Here is a tiny trained network, its code and every weight. The questions are about switching its units off for an input and a class, where a switched-off unit gives its printed mean instead of its output.

import numpy as np


def w(rows, s, z=0):
    codes = np.array(rows[::2]) - 128.0
    scale = np.full(codes.shape[1], s)
    scale[-1] = z or s
    return codes * scale


def f(y):
    return np.maximum(y, 0)


def log_softmax(a):
    a = a - a.max(-1, keepdims=True)
    return a - np.log(np.exp(a).sum(-1, keepdims=True))


def net(x, mask):
    res = np.array(x, float).reshape(1, 5) / 4 @ E
    y = f(res @ A[0][:, :-1].T + A[0][:, -1])
    res = res + np.where(mask, y, B[0][:, -1]) @ B[0][:, :-1]
    return log_softmax(res[-1] @ U[:, :-1].T + U[:, -1])


A, B = {}, {}
E = w([
[190,45,75,86,204,176,165,182],'x0',
[111,106,91,225,206,160,143,26],'x1',
[77,122,144,165,157,35,245,187],'x2',
[238,66,173,172,111,59,120,114],'x3',
[168,126,161,114,78,190,254,92],'x4',
],0.01)
A[0] = w([
[124,116,51,169,171,144,158,43,114],'N0',
[157,129,84,119,210,150,106,190,133],'N1',
[122,146,192,33,22,133,113,191,6],'N2',
[132,65,92,87,172,158,139,160,39],'N3',
[166,110,103,90,97,153,73,69,52],'N4',
[178,23,80,47,205,176,189,155,69],'N5',
[68,231,191,165,56,83,114,65,151],'N6',
[155,125,77,98,126,174,82,91,5],'N7',
[62,94,139,189,204,40,127,215,102],'N8',
[109,72,95,161,81,174,188,66,124],'N9',
[119,113,85,174,192,133,107,56,34],'N10',
[97,70,125,192,170,142,144,100,48],'N11',
[114,63,128,168,155,57,38,140,140],'N12',
[200,112,150,207,160,86,73,142,96],'N13',
[181,131,162,126,67,216,170,117,153],'N14',
[191,49,128,190,98,81,141,140,156],'N15',
[178,190,145,113,142,136,56,63,73],'N16',
[218,114,180,160,107,110,95,136,53],'N17',
[216,78,254,144,97,153,182,83,119],'N18',
[145,141,105,123,172,131,6,128,109],'N19',
[46,97,141,165,100,51,229,136,170],'N20',
[86,189,101,102,142,184,194,140,165],'N21',
[56,178,50,126,149,209,131,136,206],'N22',
[125,143,116,242,139,133,112,60,83],'N23',
[136,89,153,28,57,104,110,220,49],'N24',
],0.0082,0.0017)
B[0] = w([
[162,90,86,42,167,86,133,168,220],'N0',
[113,70,191,154,91,136,102,70,206],'N1',
[176,112,131,93,171,83,139,186,230],'N2',
[154,102,205,117,121,111,56,60,194],'N3',
[181,200,132,194,123,134,186,142,194],'N4',
[153,91,210,118,83,143,70,36,254],'N5',
[137,45,194,104,111,101,57,31,248],'N6',
[161,182,104,202,122,119,161,127,189],'N7',
[170,203,87,185,62,178,183,73,249],'N8',
[140,69,95,116,121,103,172,158,192],'N9',
[183,116,84,57,154,91,135,127,215],'N10',
[189,130,109,101,142,69,163,160,194],'N11',
[1,55,70,128,138,135,181,107,223],'N12',
[73,108,130,192,192,147,97,190,207],'N13',
[84,129,56,138,54,160,147,141,207],'N14',
[101,178,163,144,188,193,103,166,213],'N15',
[189,169,144,160,76,171,136,125,199],'N16',
[124,146,163,140,163,138,97,177,188],'N17',
[18,95,108,137,132,182,111,183,232],'N18',
[113,130,89,160,51,181,229,121,227],'N19',
[183,172,142,155,123,188,141,96,246],'N20',
[71,143,127,187,197,175,110,151,204],'N21',
[88,146,121,128,200,141,82,175,230],'N22',
[176,109,107,70,186,72,107,145,223],'N23',
[156,129,72,67,143,75,157,142,231],'N24',
],0.0078,0.0098)
U = w([
[164,98,214,122,105,97,39,10,100],'0',
[215,138,84,74,157,30,141,161,77],'1',
[214,227,116,203,89,173,189,82,62],'2',
[49,104,80,145,90,149,161,117,253],'3',
[67,159,144,157,198,163,54,172,80],'4',
],0.012,0.0053)

Each question gives the input, the list of numbers given to net, and the class t.
The units are the neurons (one row each of A and B). Each row of codes is followed by its name. A weight is (code - 128) times the scale printed after its matrix; where a second scale follows, it is the last column's (A, B and U).
mask holds one flag per neuron, in row order. A switched-off neuron (its flag False) gives its mean, the last column of its row in B, instead of its output. The means were averaged over made-up inputs and are rounded, as every weight is.
A unit's drop is (log p(t) with every unit on - log p(t) with that unit switched off) / (log p(t) with every unit on - log p(t) with every unit switched off).
The circuit of an input: a set's keep is (log p(t) with only the set's units on - log p(t) with every unit switched off) / (log p(t) with every unit on - log p(t) with every unit switched off). Starting from the 12 units with the biggest drops (on a tie, the unit counted first), units are removed one at a time, each time the one whose removal leaves the highest keep (on an exact tie, the one counted first), for as long as the keep stays at least 0.8.
units of the circuit, in order: the units of the circuit, biggest drop first
most important unit: the unit with the biggest drop
k most important neurons: the k neurons with the biggest drops, biggest first
drop when u is switched off: that unit's drop, to one decimal
input [-5,-3,-6,6,-6], class 2: units of the circuit, in order => [N19]
input [3,7,-1,-5,-5], class 1: units of the circuit, in order => [N10, N0]
input [-6,4,5,-4,-6], class 0: 2 most important neurons => [N6, N18]
input [7,6,-3,-3,8], class 3: 4 most important neurons => [N14, N6, N9, N18]
input [6,-6,3,-5,0], class 0: units of the circuit, in order => [N5, N3]
input [-1,-8,-8,-4,1], class 1: 3 most important neurons => [N2, N24, N8]
input [2,-4,5,-6,3], class 4: 3 most important neurons => [N21, N19, N22]
input [3,-4,-7,3,8], class 3: 3 most important neurons => [N18, N14, N8]
input [4,3,-4,0,3], class 0: 4 most important neurons => [N5, N8, N19, N3]
input [8,8,-6,-7,-7], class 0: 2 most important neurons => [N1, N5]
input [8,-1,-3,-8,1], class 0: 3 most important neurons => [N5, N3, N1]
input [8,-8,-1,-3,-3], class 0: 3 most important neurons => [N5, N1, N3]
input [-5,2,-1,-7,1], class 4: 2 most important neurons => [N22, N5]
input [0,0,7,5,-1], class 2: 2 most important neurons => [N8, N20]
input [-3,6,0,8,-7], class 4: most important unit => N13
input [0,-1,3,6,6], class 3: 3 most important neurons => [N18, N14, N22]
input [-2,7,5,1,5], class 1: drop when N7 is switched off => 0.0
input [-1,2,-3,-2,-2], class 2: drop when N2 is switched off => 0.2
input [-3,8,8,-5,-6], class 1: drop when N19 is switched off => 0.1
input [-5,6,-7,7,0], class 2: units of the circuit, in order => [N4]
